Below are the code and all the weights of a small trained network. Each question names an input and a target symbol and asks about switching units off, where a switched-off unit gives its printed mean instead of its output.

import numpy as np


def w(rows, s, z=0):
    codes = np.array(rows[::2]) - 128.0
    scale = np.full(codes.shape[1], s)
    scale[-1] = z or s
    return codes * scale


def f(y):
    return np.maximum(y, 0)


def softmax(a):
    e = np.exp(a - a.max(-1, keepdims=True))
    return e / e.sum(-1, keepdims=True)


def log_softmax(a):
    a = a - a.max(-1, keepdims=True)
    return a - np.log(np.exp(a).sum(-1, keepdims=True))


def net(x, mask):
    ids = ['δεζστφψ'.index(c) for c in x.split()]
    T = len(ids)
    res = E[ids] + P[:T]
    u = 0
    for l in range(2):
        q, k, v = (res @ M[l].T for M in (Q, K, V))
        z = softmax(np.where(np.tri(T) > 0, q @ k.T / 2**0.5, -1e9)) @ v
        res = res + np.where(mask[u], z, O[l][:, -1]) @ O[l][:, :-1]
        u += 1
        y = f(res @ A[l][:, :-1].T + A[l][:, -1])
        res = res + np.where(mask[u : u + 16], y, B[l][:, -1]) @ B[l][:, :-1]
        u += 16
    return log_softmax(res[-1] @ U[:, :-1].T + U[:, -1])


Q, K, V, O, A, B = {}, {}, {}, {}, {}, {}
E = w([
[134,94,137,133,200,134,131,174,115,88],'δ',
[149,125,117,131,198,180,103,98,132,190],'ε',
[129,106,127,161,84,97,138,148,78,55],'ζ',
[116,140,107,155,105,158,103,51,87,123],'σ',
[200,104,197,85,85,82,137,132,44,101],'τ',
[176,76,176,131,92,91,125,170,137,213],'φ',
[11,121,138,170,117,120,149,110,170,187],'ψ',
],0.011)
P = w([
[130,70,167,92,178,88,118,88,153,96],'0',
[176,165,125,170,134,85,193,123,169,84],'1',
[140,169,64,106,146,85,144,128,104,181],'2',
[138,91,150,59,82,185,120,124,155,116],'3',
[132,129,160,104,100,186,244,134,85,174],'4',
[123,146,106,148,146,98,96,169,99,150],'5',
[154,96,173,107,131,134,31,92,179,115],'6',
[124,13,162,213,77,174,152,163,106,154],'7',
[99,127,135,135,171,113,71,163,90,151],'8',
[191,144,130,90,147,114,78,66,197,86],'9',
[126,82,225,200,176,144,144,74,133,80],'10',
[90,134,130,101,168,124,74,168,94,138],'11',
],0.011)
Q[0] = w([
[142,254,161,151,165,66,189,115,128,117],'L0H0',
[152,81,207,137,159,204,180,59,118,136],'L0H0',
],0.0088)
K[0] = w([
[129,70,131,146,157,85,79,124,154,85],'L0H0',
[145,109,131,254,118,166,155,178,130,145],'L0H0',
],0.011)
V[0] = w([
[167,106,103,88,255,211,38,66,120,128],'L0H0',
[130,70,139,155,164,96,135,153,126,96],'L0H0',
],0.0058)
O[0] = w([
[128,247,221,161,69,121,143,139,119,136,249],'L0H0',
[86,143,82,178,153,1,163,129,107,173,153],'L0H0',
],0.0086,0.0021)
A[0] = w([
[152,168,146,107,151,83,92,226,119,167,173],'L0N0',
[126,122,214,106,163,142,76,49,236,151,254],'L0N1',
[88,131,105,163,88,159,153,134,186,178,162],'L0N2',
[110,151,112,127,144,99,101,143,60,228,197],'L0N3',
[101,125,82,155,176,101,197,129,9,102,225],'L0N4',
[187,96,3,89,192,128,60,112,164,117,141],'L0N5',
[164,232,105,131,144,165,38,58,115,107,88],'L0N6',
[98,109,223,151,157,93,206,174,99,130,148],'L0N7',
[74,89,167,165,145,83,45,152,93,106,199],'L0N8',
[209,131,152,69,66,143,23,119,95,111,152],'L0N9',
[151,124,129,132,182,178,130,208,184,43,217],'L0N10',
[68,172,50,139,164,99,198,86,142,177,141],'L0N11',
[72,143,141,164,122,222,83,96,127,170,116],'L0N12',
[93,80,120,206,71,92,148,131,54,195,122],'L0N13',
[145,130,139,175,142,168,127,106,115,95,134],'L0N14',
[152,176,119,179,66,143,138,123,68,95,126],'L0N15',
],0.0063,0.0027)
B[0] = w([
[135,157,114,98,85,63,108,179,137,217,172],'L0N0',
[94,131,158,178,48,62,85,151,185,167,253],'L0N1',
[80,121,166,218,137,163,172,105,167,150,159],'L0N2',
[129,137,88,104,199,183,63,209,69,170,204],'L0N3',
[98,132,66,46,56,101,116,107,62,141,213],'L0N4',
[187,89,121,239,63,55,125,138,104,194,160],'L0N5',
[161,186,145,129,169,134,60,128,151,29,211],'L0N6',
[183,120,177,167,89,168,85,111,70,162,192],'L0N7',
[47,153,160,96,146,130,1,116,128,123,212],'L0N8',
[166,69,196,76,124,117,77,99,105,117,199],'L0N9',
[151,154,154,177,62,176,103,19,119,165,163],'L0N10',
[116,166,58,144,123,110,136,56,131,217,168],'L0N11',
[98,107,165,122,134,164,117,176,137,98,203],'L0N12',
[102,116,184,154,149,192,100,103,40,148,193],'L0N13',
[103,144,143,152,82,98,163,112,135,103,172],'L0N14',
[130,154,83,87,145,143,161,89,65,73,180],'L0N15',
],0.0061,0.0052)
Q[1] = w([
[129,184,53,28,154,214,198,178,84,186],'L1H0',
[129,197,118,126,148,2,114,120,150,117],'L1H0',
],0.0097)
K[1] = w([
[159,159,104,122,136,88,153,116,172,113],'L1H0',
[100,131,147,109,139,116,10,128,141,114],'L1H0',
],0.013)
V[1] = w([
[227,62,160,34,92,110,119,197,45,101],'L1H0',
[186,105,196,155,224,159,100,171,174,253],'L1H0',
],0.006)
O[1] = w([
[127,179,154,6,198,150,166,44,132,219,9],'L1H0',
[91,111,116,34,35,185,170,254,106,157,254],'L1H0',
],0.008,0.00099)
A[1] = w([
[86,58,107,177,141,78,163,106,193,171,170],'L1N0',
[80,164,100,124,132,137,136,178,254,146,104],'L1N1',
[96,143,98,66,148,196,103,159,142,71,144],'L1N2',
[71,171,211,71,153,123,149,100,179,112,85],'L1N3',
[122,134,183,152,86,170,223,164,117,93,18],'L1N4',
[106,163,133,45,106,153,133,192,151,160,180],'L1N5',
[169,23,88,130,92,116,113,157,163,63,54],'L1N6',
[142,150,126,145,223,154,119,74,85,45,70],'L1N7',
[117,150,185,96,13,125,130,90,99,114,253],'L1N8',
[118,136,117,154,156,174,108,115,125,165,173],'L1N9',
[150,170,164,118,155,138,108,100,50,153,78],'L1N10',
[97,132,113,164,83,155,105,200,120,87,149],'L1N11',
[143,99,147,196,123,131,129,120,166,63,184],'L1N12',
[161,76,145,33,107,111,181,88,162,176,155],'L1N13',
[174,137,182,115,179,170,103,72,145,31,157],'L1N14',
[171,119,217,204,74,142,145,132,157,68,203],'L1N15',
],0.008,0.0033)
B[1] = w([
[143,128,161,105,143,125,103,110,137,37,150],'L1N0',
[111,77,95,123,183,133,106,179,153,48,140],'L1N1',
[109,59,209,153,66,47,178,37,135,79,151],'L1N2',
[186,100,70,143,183,175,177,243,169,137,155],'L1N3',
[102,159,126,1,137,178,54,130,132,64,145],'L1N4',
[129,123,162,155,110,135,77,54,99,57,179],'L1N5',
[45,93,115,93,171,6,160,190,163,109,147],'L1N6',
[127,146,136,40,101,129,66,111,162,75,170],'L1N7',
[129,118,57,187,148,151,151,158,110,219,252],'L1N8',
[129,151,157,103,145,98,151,145,113,139,176],'L1N9',
[114,122,103,130,175,102,151,195,133,130,198],'L1N10',
[131,183,152,70,189,104,138,172,115,112,188],'L1N11',
[151,63,125,200,87,141,165,80,149,125,177],'L1N12',
[113,113,134,18,62,110,139,120,221,120,155],'L1N13',
[189,118,213,139,150,91,228,122,121,122,186],'L1N14',
[189,125,106,128,141,236,106,139,146,98,215],'L1N15',
],0.0079,0.011)
U = w([
[108,139,80,202,147,82,157,148,86,255,198],'δ',
[142,192,64,95,154,197,26,136,110,131,101],'ε',
[126,163,230,66,157,66,103,109,114,28,119],'ζ',
[192,110,161,207,104,148,159,81,118,120,168],'σ',
[159,142,157,79,164,107,217,160,160,130,4],'τ',
[101,105,118,91,23,126,114,76,168,139,164],'φ',
[112,72,59,116,162,116,138,166,182,61,71],'ψ',
],0.0068,0.0023)

Each question gives the input, a string of symbols that net reads in full, and the target symbol t.
The units are the heads (2 rows each of Q, K, V and O) and the neurons (one row each of A and B). Each row of codes is followed by its name. A weight is (code - 128) times the scale printed after its matrix; where a second scale follows, it is the last column's (O, A, B and U).
mask holds one flag per unit, layer by layer, with each layer's heads first. A switched-off unit (its flag False) gives its mean, the last column of its rows in O or B, instead of its output. The means were averaged over made-up inputs and are rounded, as every weight is.
A unit's drop is (log p(t) with every unit on - log p(t) with that unit switched off) / (log p(t) with every unit on - log p(t) with every unit switched off).
The circuit of an input: a set's keep is (log p(t) with only the set's units on - log p(t) with every unit switched off) / (log p(t) with every unit on - log p(t) with every unit switched off). Starting from the 12 units with the biggest drops (on a tie, the unit counted first), units are removed one at a time, each time the one whose removal leaves the highest keep (on an exact tie, the one counted first), for as long as the keep stays at least 0.8.
circuit, biggest first: the units of the circuit, biggest drop first
unit that matters most: the unit with the biggest drop
top k neurons: the k neurons with the biggest drops, biggest first
k most important neurons of layer l: the k neurons of layer l with the biggest drops, biggest first
input σ δ ε ζ ε δ σ τ, target ε: most important neuron of layer 1 => (L1N4)
input φ φ δ φ σ ε φ, target φ: circuit, biggest first => (L1N13, L1H0, L0N1, L0N9)
input ψ ε ε σ σ δ σ ψ δ ζ τ ε, target ζ: circuit, biggest first => (L1N8, L1N15)
input σ ε ε ζ ψ σ σ ψ, target ψ: circuit, biggest first => (L0H0, L1H0, L1N6)
input σ ε ε σ ψ ε σ ψ, target ψ: 2 most important neurons of layer 1 => (L1N6, L1N12)
input ε τ ε σ τ σ δ ψ, target τ: 2 most important neurons of layer 0 => (L0N8, L0N1)
input σ ψ σ δ, target ψ: 2 most important neurons of layer 0 => (L0N6, L0N2)
input σ σ ε φ ε σ σ ε τ φ φ, target ε: top 3 neurons => (L1N4, L0N13, L1N15)
input τ σ δ ζ τ ε ε τ σ σ δ, target τ: top 2 neurons => (L1N3, L1N13)
input ζ σ σ σ ε δ δ δ σ ψ φ, target δ: top 2 neurons => (L0N7, L0N13)
input σ σ σ, target ζ: top 3 neurons => (L1N8, L1N7, L0N1)
input ψ ψ σ σ σ σ δ ζ σ σ, target σ: top 3 neurons => (L0N3, L0N5, L1N14)
input τ ε ε ζ φ ζ δ σ, target φ: top 2 neurons => (L1N13, L1N2)
input σ ψ δ, target δ: unit that matters most => L1N15
input τ φ σ σ σ ε ψ σ ζ ε σ σ, target ζ: top 2 neurons => (L1N2, L0N6)
input σ ψ δ ε, target ψ: 2 most important neurons of layer 0 => (L0N2, L0N11)
input σ σ ε φ τ σ δ, target τ: 3 most important neurons of layer 0 => (L0N7, L0N10, L0N4)
input φ σ ε δ φ, target σ: 2 most important neurons of layer 0 => (L0N3, L0N11)
input τ ε ψ ε ε, target ε: 2 most important neurons of layer 1 => (L1N4, L1N14)
input ε σ ψ σ ε σ δ ψ ε ψ ζ, target ψ: top 2 neurons => (L1N6, L0N2)
input σ ε τ δ σ σ ε ε ζ σ ε, target ε: most important neuron of layer 0 => (L0N12)
input ε ε ε δ φ ζ σ ζ, target φ: top 3 neurons => (L1N13, L0N8, L1N2)
input ζ ζ δ ψ σ δ σ ε σ ψ δ, target ε: top 2 neurons => (L1N4, L0N7)
input ψ σ τ ζ, target τ: 2 most important neurons of layer 1 => (L1N14, L1N5)
input σ φ ζ σ σ, target φ: top 2 neurons => (L1N13, L0N4)
